Below is a small trained network, with its code and all its weights. Each question gives an input and a class and asks what happens when units are switched off, that is, made to give their printed mean instead of their output.

import numpy as np


def w(rows, s, z=0):
    codes = np.array(rows[::2]) - 128.0
    scale = np.full(codes.shape[1], s)
    scale[-1] = z or s
    return codes * scale


def norm(h):
    return h / np.sqrt((h * h).mean(-1, keepdims=True) + 1e-5)


def f(y):
    return y / 2 * (1 + np.tanh(0.7978845608 * (y + 0.044715 * y**3)))


def log_softmax(a):
    a = a - a.max(-1, keepdims=True)
    return a - np.log(np.exp(a).sum(-1, keepdims=True))


def net(x, mask):
    res = np.array(x, float).reshape(1, 6) / 4 @ E
    u = 0
    for l in range(2):
        y = f(norm(res) @ A[l][:, :-1].T + A[l][:, -1])
        res = res + np.where(mask[u : u + 8], y, B[l][:, -1]) @ B[l][:, :-1]
        u += 8
    return log_softmax(norm(res)[-1] @ U[:, :-1].T + U[:, -1])


A, B = {}, {}
E = w([
[144,109,96,89,208,119,145],'x0',
[81,149,89,75,91,165,163],'x1',
[143,164,93,255,190,131,127],'x2',
[98,69,162,123,156,201,92],'x3',
[87,199,192,69,173,26,49],'x4',
[98,163,37,133,176,75,54],'x5',
],0.005)
A[0] = w([
[52,166,137,82,93,135,122,60],'0.n0',
[120,183,90,79,123,56,47,126],'0.n1',
[146,95,184,144,166,86,75,155],'0.n2',
[114,177,121,105,110,125,105,146],'0.n3',
[87,130,67,149,121,159,2,171],'0.n4',
[75,129,195,73,89,131,110,57],'0.n5',
[189,152,200,92,73,73,154,43],'0.n6',
[151,58,106,109,54,163,136,253],'0.n7',
],0.007,0.0024)
B[0] = w([
[99,137,56,114,188,157,64,160],'0.n0',
[115,63,123,147,167,138,151,235],'0.n1',
[167,97,60,90,90,96,254,176],'0.n2',
[185,24,180,167,215,165,75,153],'0.n3',
[75,161,191,221,160,135,222,224],'0.n4',
[118,169,82,232,152,132,86,184],'0.n5',
[195,138,185,176,112,181,35,175],'0.n6',
[205,79,87,137,82,226,203,255],'0.n7',
],0.0044,0.0041)
A[1] = w([
[109,189,74,196,159,99,117,6],'1.n0',
[82,90,165,100,109,173,86,142],'1.n1',
[134,131,163,92,156,164,118,23],'1.n2',
[67,143,160,90,97,110,60,67],'1.n3',
[148,103,107,152,255,93,171,77],'1.n4',
[149,110,158,83,121,16,79,183],'1.n5',
[150,118,127,38,124,99,120,158],'1.n6',
[210,188,59,164,129,138,190,155],'1.n7',
],0.0077,0.0022)
B[1] = w([
[46,165,210,253,164,117,31,190],'1.n0',
[112,120,42,165,179,133,149,172],'1.n1',
[74,94,105,121,158,134,114,120],'1.n2',
[66,159,163,248,125,62,100,145],'1.n3',
[74,132,167,73,133,37,161,240],'1.n4',
[199,69,96,135,92,206,212,201],'1.n5',
[56,112,73,113,85,224,186,152],'1.n6',
[35,114,150,187,161,180,120,253],'1.n7',
],0.0058,0.0041)
U = w([
[144,124,124,41,165,60,158,86],'0',
[98,159,69,95,140,154,79,4],'1',
[250,167,173,130,81,109,85,20],'2',
[97,174,160,204,176,72,111,202],'3',
[171,106,112,143,84,209,187,240],'4',
],0.013,0.0033)

Each question gives the input, the list of numbers given to net, and the class t.
The units are the neurons (one row each of A and B). Each row of codes is followed by its name. A weight is (code - 128) times the scale printed after its matrix; where a second scale follows, it is the last column's (A, B and U).
mask holds one flag per neuron, layer by layer. A switched-off neuron (its flag False) gives its mean, the last column of its row in B, instead of its output. The means were averaged over made-up inputs and are rounded, as every weight is.
A unit's drop is (log p(t) with every unit on - log p(t) with that unit switched off) / (log p(t) with every unit on - log p(t) with every unit switched off).
The circuit of an input: a set's keep is (log p(t) with only the set's units on - log p(t) with every unit switched off) / (log p(t) with every unit on - log p(t) with every unit switched off). Starting from the 12 units with the biggest drops (on a tie, the unit counted first), units are removed one at a time, each time the one whose removal leaves the highest keep (on an exact tie, the one counted first), for as long as the keep stays at least 0.8.
circuit, biggest first: the units of the circuit, biggest drop first
k most important neurons: the k neurons with the biggest drops, biggest first
top k neurons in layer l: the k neurons of layer l with the biggest drops, biggest first
drop of u: that unit's drop, to one decimal
input [7,3,1,8,0,7], class 0: 2 most important neurons -> 1.n4; 0.n5
input [-2,5,1,-6,0,0], class 3: circuit, biggest first -> 0.n7; 1.n0
input [8,-4,-4,4,-7,7], class 0: top neuron in layer 0 -> 0.n6
input [5,3,-3,6,1,5], class 0: circuit, biggest first -> 1.n7; 1.n0
input [4,-2,6,1,7,0], class 0: circuit, biggest first -> 1.n4; 0.n2
input [-6,-4,-4,1,3,1], class 4: 3 most important neurons -> 0.n2; 1.n5; 1.n4
input [-1,-5,2,-4,-7,2], class 3: circuit, biggest first -> 1.n7; 1.n5
input [2,7,5,7,-4,8], class 3: circuit, biggest first -> 0.n4; 1.n0; 0.n7
input [-3,5,-8,2,7,-8], class 1: circuit, biggest first -> 0.n0; 0.n5; 1.n1
input [2,4,4,2,5,-3], class 0: 2 most important neurons -> 1.n4; 0.n2
input [4,-6,3,4,1,-1], class 0: top 2 neurons in layer 1 -> 1.n4; 1.n0
input [-1,5,-6,-3,2,-1], class 1: top 2 neurons in layer 0 -> 0.n0; 0.n5
input [6,-1,5,-7,-2,-7], class 3: top 2 neurons in layer 0 -> 0.n7; 0.n2
input [1,6,-5,-7,6,-1], class 4: 2 most important neurons -> 1.n5; 1.n6
input [-6,4,7,5,-6,5], class 3: top 2 neurons in layer 0 -> 0.n4; 0.n2
input [7,-7,1,2,2,-7], class 0: 2 most important neurons -> 1.n4; 0.n7
input [7,-7,-3,-3,2,8], class 0: top neuron in layer 0 -> 0.n5
input [-1,0,2,-7,4,-5], class 2: drop of 0.n6 -> 0.5
input [-7,-5,-1,-8,5,-4], class 2: drop of 0.n6 -> 0.3
